Here is a tiny trained network, its code and every weight. The questions are about switching its units off for an input and a class, where a switched-off unit gives its printed mean instead of its output.

import numpy as np


def w(rows, s, z=0):
    codes = np.array(rows[::2]) - 128.0
    scale = np.full(codes.shape[1], s)
    scale[-1] = z or s
    return codes * scale


def norm(h):
    return h / np.sqrt((h * h).mean(-1, keepdims=True) + 1e-5)


def f(y):
    return y / 2 * (1 + np.tanh(0.7978845608 * (y + 0.044715 * y**3)))


def log_softmax(a):
    a = a - a.max(-1, keepdims=True)
    return a - np.log(np.exp(a).sum(-1, keepdims=True))


def net(x, mask):
    res = np.array(x, float).reshape(1, 6) / 4 @ E
    u = 0
    for l in range(3):
        y = f(norm(res) @ A[l][:, :-1].T + A[l][:, -1])
        res = res + np.where(mask[u : u + 8], y, B[l][:, -1]) @ B[l][:, :-1]
        u += 8
    return log_softmax(norm(res)[-1] @ U[:, :-1].T + U[:, -1])


A, B = {}, {}
E = w([
[142,126,24,253,75,68],'x0',
[33,205,74,146,187,175],'x1',
[157,175,219,221,92,214],'x2',
[95,6,145,185,207,152],'x3',
[128,126,130,127,126,128],'x4',
[130,126,129,131,127,127],'x5',
],0.00038)
A[0] = w([
[150,117,176,10,168,218,43],'0.n0',
[166,115,7,235,66,100,43],'0.n1',
[82,74,48,50,121,69,29],'0.n2',
[150,129,113,125,138,143,130],'0.n3',
[69,70,56,39,132,49,72],'0.n4',
[82,120,166,132,124,101,254],'0.n5',
[154,121,179,12,177,216,49],'0.n6',
[122,127,134,129,127,122,133],'0.n7',
],0.0019,0.00062)
B[0] = w([
[80,155,150,219,116,14,133],'0.n0',
[27,165,250,157,151,1,254],'0.n1',
[200,183,192,174,189,142,169],'0.n2',
[127,126,128,127,127,126,129],'0.n3',
[218,193,164,173,195,148,215],'0.n4',
[171,130,60,130,154,121,205],'0.n5',
[78,142,138,224,107,19,138],'0.n6',
[128,128,125,132,129,125,130],'0.n7',
],0.0015,0.00051)
A[1] = w([
[145,239,126,36,49,101,113],'1.n0',
[83,139,246,26,153,132,99],'1.n1',
[133,131,127,138,129,122,120],'1.n2',
[107,158,24,187,173,161,89],'1.n3',
[91,40,183,127,209,169,187],'1.n4',
[100,131,194,187,26,240,34],'1.n5',
[124,130,152,188,51,215,3],'1.n6',
[253,52,178,141,80,73,38],'1.n7',
],0.0019,0.00033)
B[1] = w([
[170,62,34,214,106,176,253],'1.n0',
[102,157,53,247,80,29,124],'1.n1',
[120,120,124,126,137,125,134],'1.n2',
[131,137,210,68,93,133,184],'1.n3',
[171,149,56,175,60,143,183],'1.n4',
[208,186,135,108,226,81,183],'1.n5',
[166,140,133,89,204,98,125],'1.n6',
[65,173,151,61,129,174,204],'1.n7',
],0.0016,0.0005)
A[2] = w([
[85,9,177,176,189,184,119],'2.n0',
[191,130,116,113,146,118,216],'2.n1',
[119,41,117,178,146,206,204],'2.n2',
[124,111,41,50,203,30,4],'2.n3',
[217,53,182,60,23,75,191],'2.n4',
[119,50,141,165,193,146,44],'2.n5',
[11,227,55,155,195,224,137],'2.n6',
[133,178,207,174,87,205,146],'2.n7',
],0.0015,0.00034)
B[2] = w([
[159,211,57,121,60,121,143],'2.n0',
[117,143,112,130,172,190,174],'2.n1',
[169,186,59,103,60,127,136],'2.n2',
[198,217,252,202,122,176,129],'2.n3',
[37,105,142,85,167,209,151],'2.n4',
[154,214,107,113,73,117,119],'2.n5',
[140,3,215,37,81,149,253],'2.n6',
[124,83,73,84,180,57,150],'2.n7',
],0.0013,0.00057)
U = w([
[43,140,176,220,107,13,207],'0',
[231,199,175,129,237,160,192],'1',
[172,125,1,142,39,183,95],'2',
[57,44,191,15,109,202,3],'3',
],0.0073,0.00056)

Each question gives the input, the list of numbers given to net, and the class t.
The units are the neurons (one row each of A and B). Each row of codes is followed by its name. A weight is (code - 128) times the scale printed after its matrix; where a second scale follows, it is the last column's (A, B and U).
mask holds one flag per neuron, layer by layer. A switched-off neuron (its flag False) gives its mean, the last column of its row in B, instead of its output. The means were averaged over made-up inputs and are rounded, as every weight is.
A unit's drop is (log p(t) with every unit on - log p(t) with that unit switched off) / (log p(t) with every unit on - log p(t) with every unit switched off).
unit that matters most: the unit with the biggest drop
k most important neurons: the k neurons with the biggest drops, biggest first
top k neurons in layer l: the k neurons of layer l with the biggest drops, biggest first
input [-8,2,8,-4,0,3], class 0: 3 most important neurons => (0.n0 0.n6 1.n1)
input [-3,-1,-8,0,4,-5], class 1: most important neuron => (0.n1)
input [4,3,8,-5,0,8], class 1: top 2 neurons in layer 1 => (1.n5 1.n6)
input [-4,-2,7,-8,5,-6], class 2: 4 most important neurons => (1.n0 0.n1 0.n2 0.n4)
input [2,-5,4,0,2,-6], class 3: 2 most important neurons => (1.n7 2.n4)
input [-1,6,-7,-3,-5,-7], class 1: 3 most important neurons => (0.n4 0.n2 1.n7)
input [6,-7,-8,8,-7,5], class 1: 2 most important neurons => (0.n4 0.n2)
input [-6,-4,-6,-2,5,5], class 0: top 2 neurons in layer 1 => (1.n1 1.n5)
input [-6,-4,4,-8,-7,-6], class 2: 3 most important neurons => (1.n0 0.n1 0.n2)
input [0,5,-7,5,-8,-3], class 1: 4 most important neurons => (0.n4 1.n0 0.n2 1.n7)
input [-4,-4,-1,-2,-1,-8], class 0: 4 most important neurons => (0.n0 0.n6 2.n6 1.n3)
input [1,-3,-2,-2,0,3], class 3: 2 most important neurons => (1.n7 1.n5)
input [3,8,7,2,-5,2], class 3: 3 most important neurons => (2.n6 0.n4 0.n2)
input [7,7,-8,3,6,6], class 1: top neuron in layer 1 => (1.n1)
input [0,0,-2,3,8,-2], class 2: top 2 neurons in layer 1 => (1.n5 1.n4)
input [-7,7,-1,3,4,2], class 0: 4 most important neurons => (0.n0 0.n6 1.n1 1.n7)
input [6,7,-1,-3,5,6], class 3: 4 most important neurons => (2.n6 0.n0 0.n6 1.n1)
input [-7,-6,5,-2,-7,1], class 0: 4 most important neurons => (0.n0 0.n6 1.n1 2.n6)
input [-4,3,3,2,1,8], class 0: top 4 neurons in layer 0 => (0.n0 0.n6 0.n4 0.n2)
input [0,1,4,-5,0,-5], class 2: unit that matters most => 1.n0
input [-7,-2,-3,4,4,4], class 0: 2 most important neurons => (0.n0 0.n6)
input [7,-8,-3,5,-1,5], class 3: top 4 neurons in layer 1 => (1.n7 1.n0 1.n1 1.n5)
input [-4,-5,-5,2,3,2], class 1: top 3 neurons in layer 0 => (0.n4 0.n1 0.n2)
input [0,-4,3,-7,6,5], class 2: top 2 neurons in layer 0 => (0.n4 0.n2)
input [4,0,-4,6,1,-2], class 2: top 2 neurons in layer 1 => (1.n5 1.n4)
input [3,-6,-7,-6,-1,-2], class 1: top 3 neurons in layer 2 => (2.n6 2.n3 2.n0)
input [5,8,0,6,8,-6], class 3: top 2 neurons in layer 1 => (1.n0 1.n3)
input [-3,7,-7,3,1,-2], class 1: top neuron in layer 1 => (1.n7)
input [-1,6,3,8,6,-6], class 2: top 2 neurons in layer 1 => (1.n4 1.n7)
